Below are the code and all the weights of a small trained network. Each question names an input and a class and asks about switching units off, where a switched-off unit gives its printed mean instead of its output.

import numpy as np


def w(rows, s, z=0):
    codes = np.array(rows[::2]) - 128.0
    scale = np.full(codes.shape[1], s)
    scale[-1] = z or s
    return codes * scale


def f(y):
    return y / 2 * (1 + np.tanh(0.7978845608 * (y + 0.044715 * y**3)))


def log_softmax(a):
    a = a - a.max(-1, keepdims=True)
    return a - np.log(np.exp(a).sum(-1, keepdims=True))


def net(x, mask):
    res = np.array(x, float).reshape(1, 3) / 4 @ E
    y = f(res @ A[0][:, :-1].T + A[0][:, -1])
    res = res + np.where(mask, y, B[0][:, -1]) @ B[0][:, :-1]
    return log_softmax(res[-1] @ U[:, :-1].T + U[:, -1])


A, B = {}, {}
E = w([
[67,41,151,130,46,232,121,186,114,218,119],'x0',
[90,104,149,103,189,228,127,30,105,158,69],'x1',
[4,116,23,150,180,96,66,154,69,44,90],'x2',
],0.014)
A[0] = w([
[230,147,164,113,67,117,145,228,216,146,185,150],'N0',
[111,147,125,215,77,104,104,213,110,110,169,169],'N1',
[69,55,146,149,93,189,133,129,141,142,96,167],'N2',
[62,79,133,131,106,121,108,137,138,140,119,87],'N3',
[156,148,149,98,101,152,178,85,116,107,113,145],'N4',
[159,100,134,178,132,120,128,224,112,104,144,86],'N5',
[169,124,208,38,138,194,148,126,128,201,147,254],'N6',
[140,146,98,144,108,101,124,245,120,135,153,156],'N7',
[170,179,139,87,87,137,145,51,182,104,177,168],'N8',
[96,131,141,96,96,198,124,128,149,126,124,145],'N9',
[126,121,107,134,136,94,84,132,169,100,166,221],'N10',
[83,162,117,146,136,84,68,153,121,53,98,138],'N11',
[203,199,172,165,134,119,166,151,188,146,145,204],'N12',
],0.011,0.0062)
B[0] = w([
[127,210,183,196,162,186,194,60,128,44,155,253],'N0',
[140,92,124,32,18,18,68,158,151,154,128,207],'N1',
[86,109,86,97,199,162,51,219,136,126,210,200],'N2',
[127,118,129,83,186,153,97,67,103,130,151,162],'N3',
[106,131,152,107,81,58,100,106,192,135,82,160],'N4',
[75,153,160,43,124,139,155,134,161,157,136,170],'N5',
[109,65,238,165,24,50,76,140,174,120,59,228],'N6',
[112,64,180,60,15,109,84,170,159,214,164,202],'N7',
[209,106,97,122,194,59,181,61,84,119,76,195],'N8',
[70,159,143,141,133,97,41,223,138,106,198,166],'N9',
[150,86,123,101,148,104,146,91,112,181,74,184],'N10',
[190,22,77,191,170,70,72,104,74,115,254,213],'N11',
[173,182,151,141,153,126,187,40,135,39,88,225],'N12',
],0.0079,0.024)
U = w([
[80,133,156,171,123,200,112,114,160,84,105,87],'0',
[163,121,40,185,172,126,97,72,61,65,165,161],'1',
[76,174,66,113,164,255,95,142,123,191,116,33],'2',
[132,139,90,90,108,137,104,108,108,106,203,5],'3',
[122,66,113,103,78,52,61,174,145,239,91,222],'4',
[191,180,145,141,112,83,231,37,151,126,41,176],'5',
],0.0083,0.0031)

Each question gives the input, the list of numbers given to net, and the class t.
The units are the neurons (one row each of A and B). Each row of codes is followed by its name. A weight is (code - 128) times the scale printed after its matrix; where a second scale follows, it is the last column's (A, B and U).
mask holds one flag per neuron, in row order. A switched-off neuron (its flag False) gives its mean, the last column of its row in B, instead of its output. The means were averaged over made-up inputs and are rounded, as every weight is.
A unit's drop is (log p(t) with every unit on - log p(t) with that unit switched off) / (log p(t) with every unit on - log p(t) with every unit switched off).
The circuit of an input: a set's keep is (log p(t) with only the set's units on - log p(t) with every unit switched off) / (log p(t) with every unit on - log p(t) with every unit switched off). Starting from the 12 units with the biggest drops (on a tie, the unit counted first), units are removed one at a time, each time the one whose removal leaves the highest keep (on an exact tie, the one counted first), for as long as the keep stays at least 0.8.
units of the circuit, in order: the units of the circuit, biggest drop first
top k neurons: the k neurons with the biggest drops, biggest first
drop when u is switched off: that unit's drop, to one decimal
input [8,2,8], class 2: units of the circuit, in order	N6, N2
input [-1,7,-4], class 4: top 2 neurons	N0, N6
input [1,-2,-1], class 5: units of the circuit, in order	N2
input [5,-5,-3], class 0: units of the circuit, in order	N0, N8
input [1,3,1], class 2: top 2 neurons	N1, N7
input [-1,6,-1], class 4: top 2 neurons	N0, N12
input [-3,-7,0], class 5: top 3 neurons	N0, N2, N12
input [1,8,-7], class 4: top 2 neurons	N6, N0
input [-3,2,1], class 1: top 2 neurons	N6, N7
input [7,8,4], class 2: top 2 neurons	N2, N1
input [-6,-4,7], class 4: drop when N0 is switched off	0.5
input [6,5,8], class 2: drop when N2 is switched off	0.2
input [8,6,6], class 2: drop when N3 is switched off	0.0
input [1,8,-1], class 4: units of the circuit, in order	N0
